In the rows, zero is written as 128.
Each row is followed by its class number.
[125 120 102 121 108 120  91 119 121 122  98 124 147 141 127  93 125 155
 130 115 167 156  95 125  98 133 147 108 112  81  75 121 103 168 171 134
 123 140 104 131 105] : 5
[102 108 119  81 151 110 160  96 153 131 119 127  70  55 150 109 130 130
  47 149 162 103 147 138 110 177 123 122 103 111 157 168 150 129 156  99
 146 139 135 157 143] : 3
[147 145 130 117 105  97 133 112 145 101 116 128 123  55 116 134 104 113
 135 169 118 143 106 120  80 143 112 135 105 123 130 135 168 123 138 166
  93 172 102 119 121] : 3
[100 129 120 138 131 146  90 128 115 109 107 133 161 146 135 116 164 208
 131  77 148 157  85 121  71 117 165 102 109 135  76  91 123 189 158 192
  73 111  89 145 141] : 4
[122  97 180 154 132 127 127 128 149  94 138 114 128 151 100 150  51 104
 136 185 158  96 137 108 141  95 141 146 138 117 104  87 123 113 100 125
  84 190 131 149 112] : 3
[156 126 153 111  87 129 137 100 121  90 134 116 147  88 142  90 103 167
 160 148 108  93 121  96 128 140 126  75 149 141 114 141 142 133 156 140
 127  69 102 105  82] : 4
[ 93 130 147 120  65  95 100 143 143 118 105 135 127  93 141  89 133 147
 116  94 140 160  99 162 101 105 176 110 143  88  80 130  84 126 166 176
  84 128  84 120 137] : 1
[100 145 140 126 106 113  87 148 158 121 124 130 156 111 131 107 191 148
 108  56 123 177  93 116  79 144 158  88 114 131  69 112 115 154 159 147
  64  98  75 145 137] : 1
[ 92 163 196  92 132  99  97 133 127 129 101 113 157 140 165 134 184 165
 139   4 131 185 110  76  93 102 159  97 120 141  52  91  93 149 136 158
  91  96 115 139 136] : 4
[110 143 121 128 155 141  85 148 127 136  97 142 122 147 125  99 156 162
 132  87 195 134  95 109  85 109 154 139 105 101  94 109 129 199 159 152
 102 118 104 158 133] : 0
[168 179 121  99  97  96 131 126 135 113 125 125 113  49 127 130 122 125
 144 145 129 147 103 131  66 155 107 135 108 132 144 143 170 113 138 151
 129 153 115 104 138] : 2
[131 120 208 157 160 119 126 114 147 122 144 125 132 156  91 131  71 105
 131 152 169 105 147  96 164  73 142 138 160 132 110  86 126 125 109 119
  93 179 146 146 107] : 6
[113 164 193 118 137 139 160 136  98 101 160 138 162 124 143 160 178 114
 189 136  45 115 178 131 150 124 139  70 142 151 131 112 119 165 147  45
 115 100 158 122 150] : 4
[163 181 136 122 112  80 131 112 130 115 125 148 121  76 150 152 116 109
 124 164  74 159 111 128  81 160 113 138 124 123 143 122 161 128 129 155
 115 158 124  92 124] : 5
[133 139 202 101 123 130 162 105  99 144 160 170 144 121 110 152 122 123
 160 180 107 121 207 107 224 111 137  72 162 140 143 131 130 147 137  70
 141 150 181 111 146] : 6
[142 150 107 143 105 111  91 143 121 138 110 146 161 168 169 118 136 170
 180 107  97 169 117 108 102 127 131  68 136 131  73  78  67 185 171 177
  90 142 128 109 122] : 5
[119 115 109  87 167  97 141  88 123 141 113 131  54  81 168  96 102 122
  88 159 154 115 139 156 115 166 133 138 143  97 178 169 147 111 172 125
 173 119 155 131 124] : 5
[138 104  91 133  97 119 109 114 166 100 108 133 147 127 127 102 145 138
 144 119 186 175  99 136  76 160 133 120  87  93  89 136 114 161 181 150
  78 120  83 167 104] : 3
[107  94 127 133 117  97 147 108 108 120 107 134 104  62 145 155 161 154
 154 135  37 152 156  78 162  82 129 124  72 137 112 114 130 110 139 179
 148 142 129 158 122] : 5
[109 150 118 139 135  93 109 140 145 116 145 102 131 126 145 100 140 152
 172  88 152 174 113 124  89 132 175  53 143 103  91  84  96 132 169 121
 112 138 103 150 136] : 1
[171 159 123 103 101  92 139 109 122 115 112 122 128  70 122 143 118 119
 142 146 105 153 125 143  82 155 108 134 116 141 148 147 172 128 128 165
 117 166 129 112 137] : 7
[148 180 181 115  97 148 158 156  98  95 159 160 159  88 138 148 112 116
 202 200  91 112 174 128 157 146 129 118 145 177 139 128 131 111 139  47
 164  58 172  89 144] : 2
[139 118 134 105  93 131 128 112 134 101 130 117 134  74 140  75  99 163
 128 170 126  85 125  99 135 144 119  72 135 126 118 160 135 137 165 131
 127  88  99 118  86] : 3
[155 155 152 110 121 122 131 116 137 134 136 128 145 103 125  71  99 167
 153 143 148  96 128  95 146 141 124  66 165 131 119 139 126 132 158 123
 121  88 113 106  88] : 6
[ 95 116 140  80 155 109 159 109 126 144 123 125  58  90 178  72 139 125
  24 153 163  87 130 156 132 155 139 116 138 109 162 166 136 125 149 105
 154 132 148 144 133] : 0
[120  96 117 109 107 113 149 111 108 121  94 129 109  48 145 168 135 152
 178 124  87 142 159  99 147  93 129 119  72 150 105 129 139  89 134 164
 132 117 146 152 108] : 2
[ 89  85 110  88 159 125 158 104 140 139 115 130  69  66 164 112 108 140
  45 155 176  97 125 155 128 187 120 118 134 123 149 174 140 110 142 118
 166 145 132 149 153] : 3
[174 151 138 125 108  93 136 111 132 108 129 149 119  75 133 147 120 109
 152 182  74 151 107 121  93 150  91 136 110 139 144 124 172 131 134 173
 111 168 114 110 129] : 5
[131 166 145 115 114 136 134 133  97 119 154 144 132  95 149 125 115 103
 186 163 104 100 201 117 166 144 142  82 177 115 123 143 121 161 140  11
 133 106 186  91 116] : 2
[135 166 188 125 146 154 141 152 125 119 144 138 138 141 107 191 111  94
 158 157 111  84 184 122 164 106 122 120 148 138 156 130 116 166 147  60
 132 100 196 126 135] : 3
[154 163 163 110 110 120 136 115 131 122 139 128 148  98 132  70 112 175
 131 140 137  95 122 101 148 139 130  57 158 123 117 144 134 131 159 122
 120  85 106 118  89] : 6
[167 152 135 126 108  95 119 117 141  97 137 116 132  55 129 143 106 119
 152 148  96 143 118 129  81 162  99  93 138 150 144 120 165 111 118 178
 119 178 129 126 147] : 1
[125  94 186 148 137 116 115 109 144 101 141  92 134 152  88 149  69 118
 152 162 142  98 161  99 144  71 143 141 135 131 114  92 125 125  89 120
 101 181 128 155 101] : 7
[ 83 174 199 104 168 122 148  99 127 129 134 142 141  89 116 169 125 134
 124 149  95  84 178 114 129 105 163  91 146 149 155 119 148 162 142  32
 160  95 166 109 121] : 4
[119 112 228 136 163 126 127 116 136 107 145 114 112 140 103 128  73 111
 115 189 162  72 154 102 152  68 141 124 140 132 119  85 131 142  88 114
  83 182 152 148  97] : 0
[108 127 134 110 144 132  95 159 166 146 111 121 135 138 107  42 189 161
 153 115 169 137 102  83  70 131 156 100 104 138  93 102 139 180 177 140
  54 124  87 143 131] : 0
[102  91 135 115 104 120 151 117 106 127 109 129 101  56 139 152 167 160
 121 149  89 134 159  94 184  97 134 116  88 143 112 130 123 124 123 169
 140 146 138 157 129] : 0
[170 159 154 113 108 127 140 122 125 129 144 134 133 103 129  61  97 175
 150 156 132  82 128  96 157 132 125  64 166 128 129 140 137 135 171 135
 122  81 105 106  93] : 6
[139 120 169  95 121 141 135 119  91 112 119 144 137  71 132 114 145  92
 181 148  92 114 206 134 168 155 143  85 142 140 110 161 159 131 153  44
  87 101 180 133 117] : 2
[169 188 147 108 127  92 142 120 134 133 138 139 131 105 122 131 121 114
 137 157 131 151 114 128 110 150  99 132 133 129 157 124 151 108 121 159
 112 165 123 119 146] : 6
[ 89 125 172 120 170 133 171 113 102 123 146 134 116 103 138 153 135 119
 156 118  91 126 173 116 151  98 166 119 146 159 136 119 126 138 145  77
 141  80 178  90 124] : 4
[141 155 151 103  95 126 129 122 120 111 136 125 129  81 137  71 105 159
 141 184 136  81 125 108 141 141 137  68 155 128 124 145 127 146 168 118
 121  79 112 105  76] : 0
[168 150 123 123  99  92 119 113 121  98 125 126 128  71 131 124 124 113
 139 169  78 158 112 121  85 153 102 141 109 127 131 121 152 127 135 176
 111 177 113 105 132] : 5
[107 174 154 114 101 111 124 146 120 135 117 159 125 124 155 105 159 167
 103 108 141 151 120 137  99 122 171  92 127 102  90 110  95 189 152 149
  60 138 129 106 133] : 0
[103  87 139 111 101 105 157 118 119 121  98 135 101  50 149 167 155 153
 147 145  77 163 173  89 171  84 137 125  70 135 107 121 130 108 134 178
 118 148 138 164 141] : 3
[163 144 125 126 102 100 140 112 145  90 128 135 137  58 124 134 127 108
 141 177  99 154 109 118  76 154  83 130  88 143 138 131 169 135 131 167
 108 179 108 131 140] : 3
[155 164 148 121 106  91 131 118 119 101 139 148 126  77 143 153 118 109
 165 177  72 154 106 125  91 153  91 130 124 140 139 119 155 126 124 175
 113 185 118 109 150] : 5
[131 145 118 101 141 136  94 148 110 139 120  98 146 165 128 101 170 171
 144  99 170 151 102 136 106 111 130  64 101  93  81  99  68 192 140 149
  75 152  93 137 117] : 0
[109 122 180 123  97 140 144 130 107  97 157 141 165 121 167 141 164 116
 181 160  45 114 190  91 168 142 122  98 167 176 132 124 123 146 118  85
 133 119 187 112 165] : 4
[146 157 161 128 108 157 105 167  92 103 152 121 159 132 127 142 122  78
 224 144  60  74 182  97 163 115 119 106 170 164 120 119 116 138 155  63
 128 104 167 108 136] : 2
[130  87 198 140 137 120 116 105 140  98 132  91 128 149  98 155  51 101
 146 157 149  92 162 109 152  66 150 151 145 129 108 100 125 117  98 116
  95 161 134 145  84] : 7
[158 159 135 131 131 104 142 108 131  87 132 113 127  58 129 141 124 130
 153 140  95 141  95 117  66 143 102 149 117 142 147 122 179 120 104 169
 133 145 103 109 134] : 4
[133 104 226 164 146 105 123 125 165  97 153 111 113 126 112 142  62  98
 149 156 139  99 149 102 154  73 136 117 162 136 116  78 130 106  93 115
 126 178 137 165 125] : 1
[121 101 208 151 150 125 124 125 157 101 146 115 122 165 107 134  74 101
 150 186 162  85 157 112 137  84 142 147 143 131 123  79 109 127  92 124
  74 180 155 150 103] : 0
[122  89 223 142 161 127 131 109 148 103 135 106 123 143 114 150  75 128
 157 165 152  96 136  90 148  66 132 140 149 143 115  83 146 120  75 129
 108 163 134 148 111] : 4
[160 154 127 113  90 122 128 125 116 103 130 108 139  64 137  62  92 160
 173 132 119  87 120  96 117 144 129  58 142 135  88 144 126 118 166 108
 118  66 105  92  59] : 2
[ 83 100 136  96 141  93 156  98 172 116 134 119  88  48 193 107 145 124
  68 142 152 128 126 154 104 190 126  82 138 137 147 158 146  90 142  90
 168 121 145 178 146] : 1
[141 125 184 146 145 125 131 123 139 108 132 119 123 140  93 135  43 111
 156 151 169  81 132 107 122  75 142 133 128 123 100  89 133 117 110  90
 117 152 139 130  84] : 2
[ 89 145 181 142 127 125 125 131 110 100 180 158 146 125 152 154 139  80
 192 192  79 126 181 109 184 129 148  75 176 169 131 101 131 128 160  60
 114  97 167 173 147] : 1
[115 103 140 115 138 107 161 113 127 157 108 135 106  86 132 164 173 159
 144 110 110 173 154  93 186  88 127 117  93 137 116 124 129 101 121 175
 128 150 139 166 139] : 6
[114  96 121 105 101 109 155 122 113 130  94 130  93  45 151 150 154 171
 160 123  86 145 170  99 158  79 139 127  64 131 110 129 128  94 127 160
 143 121 140 150 127] : 2
[104  95 146 109 124 112 151 114 122 128 107 123 103  53 151 157 174 150
 153 148 100 151 156 106 173 103 129 108  93 145 117 132 125 112 120 159
 132 135 140 164 119] : 0
[ 98 119 145  98 187 104 146 111 154 157 124 132  70 109 168  76 135 116
  60 137 186 106 145 149 128 151 129 140 150 122 162 140 129 115 158 102
 151 153 148 171 170] : 6
[109  82 141 129 100 101 141 109 134 119 109 121 109  38 146 170 162 161
 132 106  61 151 176  95 173  93 132  89  92 140 109 125 126 105 114 166
 158 145 143 173 141] : 1
[ 83 102 128  79 182 100 150 103 143 156 122 109  38  69 181  60 156 126
  29 162 182 104 128 148 133 159 119 123 130 128 166 162 127 112 142 125
 150 137 135 170 136] : 0
[159 173 131  94 122 142 159 133  75 131 126 172 126  82 134 122 125 110
 182 173  84 103 212 127 150 146 124 108 120 136 146 146 147 158 154  42
 125  75 204  91 124] : 2
[137  94 194 149 126 121 118 122 142 107 127  86 129 132  87 149  62 109
 143 158 145 103 159 104 164  75 145 154 151 145  92  95 112 114  93 123
 101 167 128 137  96] : 7
[ 97  86 136 104 122 117 160 108 107 136  98 130  78  29 138 150 155 156
 129 153  99 125 165  92 191  89 135 123  87 144 118 144 136 114 132 167
 139 120 145 157 108] : 0
[154 135 153 117 111 127 123 108 121 102 129 102 143  91 137  96  96 166
 159 144 113  89 118  86 141 130 136  76 160 133 105 127 140 130 146 120
 140  70  84 106  74] : 4
[104 110 111 138 118 109  79 119 131 118 115  82 129 117 124 115 136 155
 171  60 172 181 133  94 125  95 189 112 132  99  38 102  79 165 163 135
  73 121  74 144  86] : 7
[140 135 159 116 109 121 137 102 114  93 136 112 144  82 144  86 109 160
 154 150 103 100 115  98 131 137 125  75 150 145 105 130 138 127 144 132
 123  79  93 114  85] : 4
[138 143 149 110  94 114 122 105 112 102 140 130 143  75 143  86 112 167
 153 162  76 101 133  81 138 141 129  61 137 125 107 140 132 140 160 122
 130  87 104 100  77] : 5
